(64): [  0  -6  -6  -9  -5   1 -15   5   8  -4  13   1  -3  -2  10  -2 -10  -7
 -10   6   3   1   3   1 -17   1 -24  -7   4]
(50): [  9  25  -6  49  62  -2  46  65 -41  37 -42   0 -25  25 -11  26   2  38
 -11 -11 -31  21 -31  -3  68 -14   3 -19  -6]
(212): [  9  25  -6  49  62  -2  46  65 -41  37 -42   0 -25  25 -11  26   2  38
 -11 -11 -31  21 -31  -3  41 -16 -44 -36   7]
(70): [  9  25  -6  49  62  -2  46  65 -41  37 -42   0 -25  25 -11  26   2  38
 -11 -63 -44  -6   6 -59  40   8 105  61 -33]
(70) | [  9  25  -6  49  62  -2  46  65 -41  37 -42   0 -25  25 -11  26   2  38
 -11 -63 -44  -6   6 -59  40   8 105  61 -33]
(50) | [  9  25  -6  49  62  -2  46  65 -41  37 -42   0 -25  25 -11  26   2  38
 -11 -11 -31  21 -31  -3  68 -14   3 -19  -6]

(50): [-75  20  93   9]
(149): [-11  33 -31 -17]
(64): [-32  64  28 -58]
(181): [ 16  -3 -42  38]
(70): [-75  84  40 -33]
(197): [-60  95 -19  46]
chg (197): [-60  95 -19  45] | 3, [46]
(64) | [-32  64  28 -58]

(149): [-85  25  52 -25 -37]
(66): [ 5 12 12 12  1]
(64): [ 51   2 -12   3  23]
(50): [ 31 -24 -34  17  13]
(5): [ 35 -17 -28  13  14]
(39): [-82  32  59 -30 -35]
(31): [-86  22  50 -24 -38]
(208): [ 0 -2 25  0 -1]
(70): [-22  23  33 -20  -9]
(197): [-27  11  20  -9 -12]
(181): [-33  12  20  -8 -15]
(212): [-14 -14 -14  16  33]
chg (197): [-27  11  19  -9 -12] | 2, [20]
all (66): [1] | 4
chg (208): [ 0 -2 25  1 -1] | 3, [0]
all (212): [-14] | 0 1 2
chg (31): [-86  22  50 -24 -37] | 4, [-38]
all (208): [0] | 0 3
chg (50): [ 31 -24 -35  17  13] | 2, [-34]

(66): [ 58  58  -1 -76  58 -42 -24  -4  58]
(50): [ 14  20 -23   7   1 -28  -9 -46   4]
(39): [ 35 -49  11 -26  23 -44   3   0 -82]
(5): [-99  72   8 -74 -27  36  -6 -38 -87]
(197): [ 85  58  -1 -76  32 -42  14  24 -37]
(181): [-78  16  14  38 -31 -10  62 -19  30]
(70): [ -17    4   23   58  -24  -33    6 -102    8]
(208): [ 85  58  -1 -76  32 -42  14  -4  -7]
(31): [-13  16   3   3 -14 -17   3 -15   3]
chg (208): [ 85  58  -1 -76  32 -41  14  -4  -7] | 5, [-42]
chg (5): [-99  72   8 -74 -27  36  -6 -39 -87] | 7, [-38]
chg (70): [ -16    4   23   58  -24  -33    6 -102    8] | 0, [-17]
all (31): [3] | 2 3 6 8
all (66): [58] | 0 1 4 8
(66) | [ 58  58  -1 -76  58 -42 -24  -4  58]
(31) | [-13  16   3   3 -14 -17   3 -15   3]

(66): [-23  11   1  32]
(64): [-23 -56   0  17]
(212): [-24 -57 -57 -57]
(197): [ 45  86  59 -48]
(149): [-14 -46  -1   6]
all (212): [-57] | 1 2 3
(66) | [-23  11   1  32]
chg (212): [-24 -57 -56 -57] | 2, [-57]
all (197): [45] | 0
chg (64): [-23 -57   0  17] | 1, [-56]

(31): [ 26 -29  23  25  19  15   2 -23   7]
(212): [  2 -11  -2   2 -28 -11 -11 -49   5]
(181): [-35  51 -11 -14  58  85 -28 -23  97]
(64): [-10 -14  27  13 -31 -37  40  -5 -37]
(50): [ -1 -16   6  -7  45  21   2  38  -8]
(197): [-18  69   5 -92  58 -24  27 -21  41]
(66): [  8   1  -2   6   4  -5 -16 -24  -4]
(39): [-35  51 -11 -14  58  85 -28 -23  44]
(5): [  7 -14  13 -26  -4 -52   1  34 -37]
(208): [  0   2   0   0 -61  21   2   2   0]
chg (64): [-10 -14  27  13 -30 -37  40  -5 -37] | 4, [-31]
all (208): [0] | 0 2 3 8
(208) | [  0   2   0   0 -61  21   2   2   0]
chg (66): [  8   2  -2   6   4  -5 -16 -24  -4] | 1, [1]
chg (197): [-18  69   5 -92  58 -24  27 -22  41] | 7, [-21]
all (212): [-11] | 1 5 6

(50): [ -3  -3   6 -48  63 -14   2 -53  41]
(31): [ 19  26 -13   8 -13 -17  22   4 -11]
(66): [ 69 115 -17 -49 -17 -37 -49 -26 -49]
(70): [  0 -20   0   4  46 -14  -5 -19  21]
(149): [ 29  16 -19  14  16  28 -18  -1 -45]
(181): [ 61 -15   2   4  33   1  13  33  33]
(181) | [ 61 -15   2   4  33   1  13  33  33]
all (66): [-17] | 2 4
chg (70): [  0 -20   0   3  46 -14  -5 -19  21] | 3, [4]
all (181): [33] | 4 7 8

(212): [-14 -44  19 -39  11 -24 -15]
(5): [ 24 -25 -10  -2 -46 -42  -5]
(181): [ 21 -75  29  -1 -42 -84  -5]
(66): [-2 -1 -3 -2 -4 -2 -5]
(50): [ 10 -27  -2   4 -24 -24  -5]
(197): [ 40 -73  13 -86 -28 -89  -2]
(208): [ -40 -106  -96  -59  -30  -42   56]
(64): [-39  56  15  46  36  61 -28]
chg (64): [-39  56  15  46  36  61 -27] | 6, [-28]
chg (208): [ -41 -106  -96  -59  -30  -42   56] | 0, [-40]

(39): [  40  -26 -101   67  -25   -7]
(66): [-101  -26  -34  -26 -101 -101]
(64): [-35 -35 -35 -38 -35 -15]
(66) | [-101  -26  -34  -26 -101 -101]
chg (64): [-35 -34 -35 -38 -35 -15] | 1, [-35]
all (66): [-26] | 1 3
(64) | [-35 -35 -35 -38 -35 -15]
all (66): [-34] | 2
all (64): [-35] | 0 1 2 4

(181): [  8 -52 -35 -40  23  56  -1  55  30  48  33 -35  10 -36 -22  10  32 -30
 -10  19  13  20 -37  30  -4 -14   0   6  -4   2 -55 -31  19 -12 -24  -9
 -17  21  35  -2 -18  -4   6 -11   9   7]
(208): [ 39   3  30  23  10  12   7 -14  26 -11 -19  10  22   9 -20 -16 -34 -38
  15 -15  61 -30  46  -8   6 -27  -2 -32  24  17   4   2 -17   2 -23 -23
  24  -8 -13 -29   1  32 -55 -75 -13   6]
(31): [-22  30  62   1  73 -28 -36 -42   1 -20 -28  35  -1   2 -27 -11 -34 -23
 -17 -60  64 -49  66  37   1  -6  -6 -44  24  89 -13  38  40   7   3  -5
   7 -40 -31   8 -34 -42 -10 -78 -42 -20]
(64): [-21  20 -31 -17  -4  20  -7  46   7  10  20  -8  -4 -22 -28 -11 -16  50
 -62 -30 -32 -59 -14  21  23 -23  -4  -4  -5 -30 -48   7  18 -13 -14  23
 -22  25  -4  16 -43 -46  29   8   0  21]
(64) | [-21  20 -31 -17  -4  20  -7  46   7  10  20  -8  -4 -22 -28 -11 -16  50
 -62 -30 -32 -59 -14  21  23 -23  -4  -4  -5 -30 -48   7  18 -13 -14  23
 -22  25  -4  16 -43 -46  29   8   0  21]
all (64): [20] | 1 5 10

(31): [-14  29 -45  66  49 -76  42  59  59]
(212): [-29  50 -31  50 -16 -94   0  57  50]
(70): [ -2  52  53  65   3 -68  41  41  58]
(39): [-14  42 -45  66   6 -76  42 -46  63]
all (39): [-45] | 2
chg (39): [-15  42 -45  66   6 -76  42 -46  63] | 0, [-14]
all (212): [50] | 1 3 8
all (70): [52] | 1
(31) | [-14  29 -45  66  49 -76  42  59  59]

(5): [ -5 -20 -36 -42 -10   0  -8  -2   5 -24  -6 -29   7 -22  -7 -20 -13 -12
  23 -12  -8 -10  14  -7 -11 -13  -3 -12  -7   1   0 -22 -10   1 -31 -18
   8 -29  16  -3  12 -33 -12  17 -21 -32  15 -30 -33 -11 -18  18  -9  11
  -8  -7   1]
(149): [ -85    8  -72  -88  -21   73  -40  -30   -1  -84  -36  -33   68  -10
   28  -81  -16   -2   25  -71  -91  -67   64    0    0  -15    9  -33
   29  -49   19  -32   23    9  -74  -94   79  -49   70   61   71  -12
  -52   46   -1  -61   47  -28 -107  -73  -83    3  -53   12  -59  -73
  -46]
(181): [-11  44 -23   6  -6   7 -49  10 -15 -22 -19  28  -9  17 -37 -22 -19  34
 -19 -29 -39 -42 -36 -43 -31  -4 -41  10   5 -31 -24   1  29  -5  -9 -28
 -29   3 -21   7 -34  25 -21 -50   8  22 -45   2  18 -21 -33 -27 -22 -37
  17 -29 -26]
(149) | [ -85    8  -72  -88  -21   73  -40  -30   -1  -84  -36  -33   68  -10
   28  -81  -16   -2   25  -71  -91  -67   64    0    0  -15    9  -33
   29  -49   19  -32   23    9  -74  -94   79  -49   70   61   71  -12
  -52   46   -1  -61   47  -28 -107  -73  -83    3  -53   12  -59  -73
  -46]
(5) | [ -5 -20 -36 -42 -10   0  -8  -2   5 -24  -6 -29   7 -22  -7 -20 -13 -12
  23 -12  -8 -10  14  -7 -11 -13  -3 -12  -7   1   0 -22 -10   1 -31 -18
   8 -29  16  -3  12 -33 -12  17 -21 -32  15 -30 -33 -11 -18  18  -9  11
  -8  -7   1]

(64): [-17 -32  -1   6 -23  -9]
(31): [-84  18 -32 -58  21   9]
(39): [  8 -10  10  10  -7 -16]
(50): [ -38   -2   75   53   72 -101]
(66): [-26  -6 -11 -12  -4   1]
(31) | [-84  18 -32 -58  21   9]
chg (50): [ -38   -2   76   53   72 -101] | 2, [75]
chg (39): [  8 -10  10  10  -7 -15] | 5, [-16]
chg (50): [ -38   -2   75   53   72 -102] | 5, [-101]

